(in the rows, 128 means zero)
Each row of numbers stands for one node and depends on some of the facts below. Use the named rows to name the rest.

Named rows:
gakon: [150 118 110 121 123 135 135 110 114 122 134 133 132 100 136 136 127 121
 144 141 148 105  90 126 149 131 149 117 120 123]
dodras: [119 133 129 138 112 129 137 138 119 132 169 122 174 135 166 121 119 112
 138 152 166 154 133 127 124 102 147 105 127 105]
stidril: [108 124 113 142 118 132 176 161 130 130 145 124  96 113 167 113  40 140
 145 127 182 124  99 146 135 102 128 116 111 123]
mobu: [123 148 130 137 130 133  97 117 140 132 125 126 134 127 127 136 113 136
 123 118  88  79 189 138 141 155 117 161 148 116]
pedrir: [119 141 133 133 131 128  97 109 131 133 125 121 130 122 129 138 104 142
 134 120  91  97 186 143 138 149 124 153 148 102]
sife: [133 140 129 124 129 131 146 135 132 125 138 128 113 141 122 124 137 123
 116 129 131 118 121 116 126 130 115 130 127 155]
droki: [137 134 130 124 128 122 132 129 132 126 122 135 127 141 116 124 123 128
 118 123 136 125 125 141 131 133 133 129 118 144]
zudruk: [122 144 131 136 130 132  96 111 134 134 127 123 133 125 130 138 104 140
 129 119  88  92 190 139 138 152 123 156 149 106]
bruko: [150 147 130 100 113 123 125 132 114 118 148 119 135 145  85 139 171  99
 120 143 118 111 118 107 123 161 150 109 128 148]
posta: [117 140 142 122 114 118  92 122 119 130 134 109 148 134 103 149 125 126
 138 128  86 124 201 140 124 166 145 129 158  94]
flobrum: [122 125 129 124 123 126 130 155 130 127 118 128 109 130 120 126 120 128
 128 125 119 134 119 123 122 123 129 125 118 130]
stumer: [115 141 134 131 131 129  96 112 125 134 129 119 131 122 129 140  99 147
 138 120  93 111 188 140 136 144 133 148 145  87]
rovel: [138  94 119 122 141 136 103 120 158 122 120 155 140 131 163 135 187 118
 118 142 118 129 167 123 129  68 119 130 102 139]
grulek: [139 103 110 123 152 128  91 111 155 120 104 152 134 139 139 130 196 130
 110 133 141 128 164 142 118  78 128 127 100 128]
lugor: [143 122 131 127 124 133 140 137 136 125 124 137 121 127 131 131 129 124
 118 127 122 117 125 114 137 138 119 135 124 158]
stizan: [115 128 132 126 131 124 140 120 130 130 131 119 122 135 124 128 135 128
 132 126 120 148 120 127 115 122 112 127 137 134]
vimo: [116 138 134 131 131 128  99 115 127 134 129 118 130 123 131 140 101 145
 138 117  95 113 188 139 134 144 126 145 149  91]
griforun: [125 125 129 124 123 126 128 154 128 127 120 129 114 129 122 125 121 128
 126 125 123 129 120 119 122 126 131 126 115 127]
nerok: [123  83 120 116 147 128 102 109 145 123 115 144 129 118 155 140 179 130
 135 138 118 163 160 128 120  62 124 118 108 113]
sovu: [111 137 136 130 131 126  96 109 123 136 128 117 128 121 131 141  93 148
 142 116  93 122 190 144 133 142 134 143 146  79]

Some facts about the nodes:
bada: μ maflo; χ a
bezor: μ notapla; ε kedruni; χ d
bisik: μ stumer; ε droful, truzuk, regreve, kefabru; χ a
biso: μ rulos; ε fubovul, flodral, kefabru; χ b
brestipo: μ rulos; χ d
bristaplil: μ stumer; χ c
bruko: μ posta; χ b
dagrun: μ drabres; χ b
dodras: μ vimo; ε plimir, regreve; χ b
dreba: μ pedrir; ε suvu; χ b
drifoples: μ vimo; χ b
droful: μ posta; χ b
droki: μ tuguba; χ d
dropal: μ notapla; χ b
drotas: μ stumer; χ c
dugu: μ grenun; χ b
dukil: μ desak; χ b
dunim: μ govu; ε plenur, gruplenom; χ b
figrir: μ posta; χ b
fizim: μ notapla; χ d
flakler: μ tuguba; ε fizim, tuguba; χ d
flelal: μ grenun; χ c
flobrum: μ giso; χ a
flodral: μ mobu; χ b
fozo: μ grenun; ε radri, grulek; χ b
fubovul: μ baror; χ a
fuflabru: μ desak; ε rovel, regreve; χ c
fumik: μ skebek; ε radri; χ c
funufli: μ tretren; ε zolurek, skebek, gridon; χ b
fuvope: μ vimo; χ a
gakon: μ stumer; ε bruko, maflo, trere, kugri; χ c
gazen: μ notapla; χ d
geplas: μ notapla; χ d
gibrivok: μ giso; χ d
gobrim: μ tuguba; χ d
gridon: μ keplan; χ d
griforun: μ desak; χ a
griska: μ govu; χ b
grodrol: μ rulos; χ b
grota: μ drabres; ε bruko; χ c
grulek: μ grenun; χ d
gruplenom: μ govu; χ b
grurus: μ notapla; χ d
guki: μ sovu; χ c
kaplel: μ notapla; χ d
kasti: μ klaklun; χ a
kebem: μ giso; χ d
kedruni: μ giso; χ d
kefabru: μ desak; χ a
kemubon: μ bribo; χ a
klaklun: ε giso, guki, maflo, zuflom, flelal, plogrila
kleka: μ tretren; ε nonam, pedrir, gridon; χ b
klifu: μ grenun; ε zekago, nilum, starun; χ b
kugri: μ govu; χ d
kunoklak: μ giso; χ d
laflak: μ skebek; χ a
laske: μ rulos; χ a
lozizom: μ maflo; χ b
lugor: μ tretren; χ c
mebim: μ govu; χ d
megu: μ maflo; χ d
mife: μ tuguba; χ d
momar: μ klaklun; χ a
muson: μ vimo; χ d
nemobrok: μ rulos; χ c
nerok: μ grenun; χ c
nilum: μ vimo; χ b
nisti: μ tretren; χ b
nonam: μ sovu; χ c
nostem: μ bribo; χ a
notapla: ε drotas
nusukur: μ baror; χ a
nuti: μ baror; ε griska; χ a
petre: μ rulos; χ c
pibre: μ baror; ε skozu, plotrum; χ b
plenur: μ posta; χ b
plifli: μ grenun; χ c
plimir: μ govu; χ b
plobom: μ pedrir; χ b
plogrila: μ rulos; χ b
plotrum: μ tuguba; χ d
podadrek: μ drabres; χ c
puplol: μ tretren; χ b
radri: μ klaklun; χ b
regreve: μ baror; χ b
resul: μ maflo; ε nisti, pedrir, batan, govu; χ b
rikim: μ govu; χ a
rovel: μ grenun; χ c
rulos: ε grenun, grurus, baror, kugri
sedir: μ posta; ε kunoklak, plenur, drabres, tuguba, stizan, kebem; χ b
siber: μ posta; χ c
sife: μ govu; χ b
sifle: μ vimo; ε momar, keplan, plotrum, zistan; χ b
sivo: μ posta; ε kasti, gibrivok, droki; χ b
skozu: μ posta; χ b
skuflofa: μ klaklun; ε kunoklak, trilutak, plogrila, nerok, bada, stizan, flobrum; χ b
skufluzim: μ notapla; χ b
stabrek: μ rulos; ε gazen, stebro, brestipo, kedruni; χ c
starun: μ vimo; χ d
stebro: μ rulos; χ a
stidril: μ notapla; ε plimir, nostem, dropal, petre; χ a
stizan: μ keplan; χ b
stofus: μ desak; χ d
suvu: μ klaklun; χ a
taris: μ zekago; χ b
tatuk: μ baror; χ a
tefar: μ drabres; χ c
tegron: μ rulos; ε mebim, dugu, stizan, laflak, mife; χ c
tiskolar: μ zekago; ε nusukur; χ c
toril: μ sovu; χ d
trabano: μ skebek; χ c
trere: μ pedrir; χ c
trete: μ giso; ε rikim, megu, lugor; χ c
trilutak: μ klaklun; χ a
trofle: μ baror; χ b
truzuk: μ klaklun; χ a
vaflesta: μ maflo; ε kasti, vudosir, geplas, govu; χ b
vudosir: μ grenun; χ b
zazim: μ zudruk; χ b
zistan: μ batan; χ d
zivosus: μ grenun; ε podadrek, radri, kefabru; χ c
zolurek: μ baror; χ b
zuflom: μ posta; χ b
zufu: μ klaklun; ε siber, grenun, skebek, truzuk, stumer; χ a
zukos: μ desak; χ c

Rows to name:
No name comes twice in this set of rows, the named rows included.
[148 126 139 114 103 122 134 150 130 120 133 129 147 145  98 141 160  97
 113 139 108 125 140 110 125 167 137 116 138 167] -> siber
[115 123 113 139 130 124 184 121 130 128 136 123  95 118 147 115  46 146
 146 124 196 130  85 173 138 115 126 115 118 132] -> bezor
[111 116 123 122 148 126  65  89 134 131 122 127 138 118 152 148 138 147
 149 127  92 130 213 149 128  86 136 138 130  57] -> grenun
[118 128 133 121 132 124 146 128 121 129 137 117 113 134 122 128 122 132
 133 126 129 156 118 127 117 118 122 117 131 130] -> gruplenom
[100 131 136 133 131 119 105 105 125 136 123 111 131 118 129 141  91 149
 151 117  88 139 184 152 127 137 123 144 157  84] -> tuguba
[137 120 126 143 106 135 137 145 132 128 152 136 176 125 166 124 117 107
 129 147 154 128 133 124 138 120 140 120 128 136] -> fuflabru

The same nodes again, as new rows of numbers:
Named rows:
tuguba: [149 123 105  72 143 132  59 152 124 131 129 142 112 145 118 114 172 113
 142 150  91 115 174 149 161 129]
mife: [116 119 148 132 143 136 125 129 127 149 126 132 107 146 135 145 120 119
 131 152 150 117 122 141 126 140]
sovu: [147 119  88  79 118 129  73 147 125 105 135 145 121 131 112 110 168 131
 145 126  92 137 174 140 157 137]
nonam: [121 123 128 145 129 142 118 130 124 145 135 128 131 117 144 130 117 154
 123 124 135 113 124 101 119  95]
toril: [112 118 134 136 123 136 136 124 126 131 127 133 114 135 130 141 118 137
 134 134 149 135 123 134 122 144]
trete: [111 128 129 136 119 110 133 134 147 107 137 135 131 111 154 143 102 142
 113 116 133 132 123 130 129 119]
stidril: [119 155 134 108 168 104 176 107 168  97 122 139 128 111  94 157 108 172
 127 121 138 118 142 130 122 133]
notapla: [127 140 101  45 156 116  86 125 163  75  94 171 136 110  74 150 160 179
 146 137  95 102 191 126 131 147]
plimir: [139 151 136 137 125 128 142 109 121 135 121 110 149 143 117 118 132 134
 110 154 146 135 121 121 125 123]
kaplel: [103 133 140 115 149 132 142 108 145 117  97 150 127 120 102 168 113 167
 136 151 150 109 135 126 103 149]
grurus: [108 132 114 128 147 130 142  95 141 131  98 152 131 120  87 166 114 161
 151 163 135 110 120 107  89 145]
bruko: [166 121  83 163  95 118 137 126 118 162 117 120 145 153 157 115 123  84
 109 136 144 135 112 129  96 124]
posta: [187 106  39 103  86 119  75 162 122 136 156 138 113 174 164  93 158 103
 114 119 133 155 186 158 152 127]
rovel: [ 90 136 137 151 141 155 119 114  95  95 161  81 119  79 126 119 107 104
 133 154 133 138 107 104 159 101]
fubovul: [142 149 122 132 146 129 164 114 122 143 140 112 119 134 116 129 118 144
 125 135 138 137 128 137 129 111]
nemobrok: [103 129 183 146 104 115 132 139 125 156 146 140 135 128 146 129 132 161
 138 105  77 145  81 140 143 113]
flelal: [ 94 121 124 153 140 152 112 124  99 105 140  98 114  70 139 134  99  68
 145 150 110 118  94 110 134 108]
zudruk: [146 118  87  76 119 128  71 146 126 105 136 145 122 131 112 110 170 132
 147 124  91 134 174 141 157 137]
regreve: [138 154 132 140 131 127 140 104 120 139 128 104 151 147 108 114 135 137
 113 160 147 136 119 114 126 120]
dreba: [128 130 141 134 119 117 142 125 137 113 119 124 143 128 131 124 127 122
 113 115 139 129 125 120 121 138]

Which node is each row?
No name comes twice in this set of rows, the named rows included.
[142 107  65  84 128  91  81 149 161  94 138 168 121 131 120 127 152  99
 151 110  81 124 162 137 141 155] -> klaklun
[156 106  90  85 126 156  63 153 114 134 127 145 122 134 116 103 175 153
 144 115 110 112 189 114 140 118] -> govu
[151 117  70  92 127 136  68 136 115 130 143 138 126 138  93 100 176 141
 157 137  90 129 169 111 147 123] -> skebek
[111 135 191 150 110  91 155 123 144 133 160 131 152 153 113 107 149 147
 133  93  96 159  84 124 152 147] -> biso
[130 140 116 140 150 100 171 113 149 114 170 120 119 132 109 125 113 140
 130 109 138 147 126 123 141 125] -> bisik
[129 134 138 129 108 115 151 127 141 100 108 130 149 122 139 130 119 123
 107 110 144 136 124 133 116 144] -> pibre
[148 122 105  73 146 126  60 155 128 126 133 145 112 145 119 115 170 108
 143 146  91 114 174 149 163 132] -> drabres
[144 147 106 144 149 129 161 107 120 153 144 112 120 134 103 125 119 144
 134 142 134 134 121 122 123 104] -> truzuk
[152 117 129 147 132  87 138 151 164 132 147 127 129 170 180 119 115  67
  88 108 167 123 132 137 130 140] -> sedir
[123 162 151 111 149 123 146  99 142 114  90 128 157 124  93 143 129 161
 113 160 143 112 130 112 108 132] -> dropal
[137 148 126 128 141 134 159 118 118 138 135 113 117 127 118 128 120 141
 127 131 132 136 128 143 131 112] -> nostem
[127 131 139 128 107 111 154 126 146  93 110 129 146 119 142 131 119 121
 106 101 141 139 124 135 118 148] -> sifle
[116 148 126 138 129 121 127 117 126 131 146 116 133 128 132 130 115 152
 116 155 134 138 119 123 139 100] -> podadrek
[ 94 122 183 141  93 102 141 145 142 129 148 150 137 120 154 136 123 161
 132  81  80 155  84 148 146 127] -> stabrek
[139 136 143 125 161 132 147 132 128 150 126 122 109 131 132 136 119 114
 127 131 129 114 129 148 130 115] -> laflak

The same nodes again, as new rows of numbers:
Some rows with their names:
zukos: [130 129 140 121 127 108 121  97 129 112 136 140 117 127 115 133 124 121
 131 109 121 137 115 137 127 131 124 111 157 126 133]
griska: [141 125 113 124 115 126 103 143 125 120 145 143 120 121 118 124 121 120
 134 123 135 143 127 129 116 151 127 113 119 121 124]
tefar: [130 131 142 118 123 108 122 100 127 111 135 141 117 127 115 134 125 122
 131 110 121 135 117 137 126 128 124 111 156 127 132]
drabres: [120 124  92 122  75 137 118 102 124 109  78 115 126 125 141 151 129 113
 117 148 114 103 118 130  97 119 132 125 166 143  95]
plimir: [152 139 105 115 146 122 103 154 134 128 150 138 122 116 109 137 125 116
 134 131 161 132 116 135 111 152 116 106 123 131 113]
dodras: [153 147  93 112 132 115 103 148 179 128 131 140 113 133 101 148 122 121
 133 120 149 148 129 138 125 151 102 116 143 149 123]
nilum: [140 127 114 126 114 129 102 138 125 121 149 146 121 122 117 121 125 121
 133 123 132 144 126 131 118 148 127 114 119 117 122]
gazen: [146 131 150 100 114 126 120 173 119 133 169 144 126 130 141 155  54 119
 115 108 130 147 114 126 103 151 141 110 164 105 174]
rovel: [130 112 149  83 147 108 128 108 148 146 141 140 124 129  99  43 155 121
 136 128 186 108 121 161 132 121  99 128 201 112 107]
bribo: [121 140 105 130  82 138 121 106 162 113  96 116 138 134 149 146 130 119
 120 130 108 122 117 136 108 113 112 129 133 130 101]
kemubon: [134 132 131 116 114 123 117 108 140 137 129 148 114 120 124 122  91 124
 133 109 112 128 125 142 115 134 137 118 107 154 130]
zudruk: [120 141 107 130  82 137 122 107 161 114  96 115 138 135 151 148 128 120
 119 131 108 123 117 136 107 113 112 128 135 130 100]
starun: [133 123 136 114 122 118 116 139 108 133 145 138 119 123 131 154 111 131
 124 116 132 141 117 144 109 145 128 108 131 116 130]
stizan: [136 111  94 117 100 127 101 139  87 113 120 144 108 115 107 118 126 115
 129 143 147 115 133 122 105 152 150 111 158 137 112]
nonam: [130 120 146 102 119  96 126 129 134 100 136 137 121 116 130 143 137 116
 135 111 140 133 133 137 125 116 128 107 111 122 128]
stumer: [121 145 100 131 108 119 127 143 183 114 104 108 140 125 150 144 128 116
 122 134 150 106 129 133  98 107 106 123 110 139  92]
nisti: [140 115 114 101  91 117 108 167 135 105 136 144 123 114 130 137 143 117
 138 122 137 148 149 132 123 137 128 112  74 114 123]
rikim: [137 130 139 120 121 126 118 106 124 137 141 148 117 114 129 117  86 122
 134 108 114 126 117 141 112 142 138 111 101 149 131]
biso: [137 164  88 106 150 115  99 180 163 124 129 169 118 128  54 162 167 131
 126 108 107 166 168 144 114 114 126 116 124 160  97]
stebro: [118 144 144 119 140 132 112 133 102 137 144 177 126 109  81 124 137 131
 126  96  71 142 152 146 100 104 162 114  78 153 103]

Which node is each row?
No name comes twice in this set of rows, the named rows included.
[134 105 139  75 130 118 121 149 134 166 139 140 124 129 113  72 142 132
 130 134 185 119 123 168 117 136 102 130 187 104 107] -> grulek
[130 135 137 119 116 109 119  87 152 113 128 143 114 140 114 141 120 125
 130 100 109 153 119 140 137 132 114 116 169 135 143] -> trete
[110 137  86 150  71 117 123 110 192 110  79 117 118 148 144 138  97 127
 118 121 106 127 145 122 110 125 110 137 171 157 119] -> klaklun
[149 120 132  86 107 119 118 174 108 127 145 145 114 125 131 163  60 114
 113 122 138 132 124 124  99 154 154 108 187 124 171] -> fizim
[122 152 137 107 174 110 117 136 106 117 145 162 125 113  65 154 175 125
 124 107 104 141 142 145 107  95 143 104 133 136  96] -> petre
[152 141 102 113 157 118 104 157 140 129 152 136 122 113 107 133 126 113
 135 133 177 124 118 135 108 149 115 103 114 133 109] -> regreve
[106 107 117 107 101 121 137 147 187 149 111 115 145 135 143  12 151 123
 129 149 192  82 146 153 106  99  91 151 168 108  74] -> grenun
[141 124 105 116 120 108 109 176 150 114 145 139 119 115 123 132 126 118
 137 122 160 138 147 128 115 142 123 109  89 127 120] -> zolurek
[136 105  89 143 123 114  94  83  82 109 112 127  96 107 113 153 146 123
 140 137 138 128 112 133 114 177 128  98 110 149  92] -> plenur
[137 123 137  77 138 104 127  98 190 149 123 142 117 145  90  61 149 126
 136 121 169 126 125 165 144 126  87 134 222 129 119] -> zivosus
[123 111  93 172 126 102 101 105 111 112 127 128  98 115 120 123 126 131
 141 124 149 129 131 124 113 172 119 102  96 147  99] -> zuflom
[139 134 131 117 112 119 116 100 152 136 128 148 112 126 122 126  79 125
 133 101 108 139 125 141 120 144 133 117 111 161 140] -> nuti

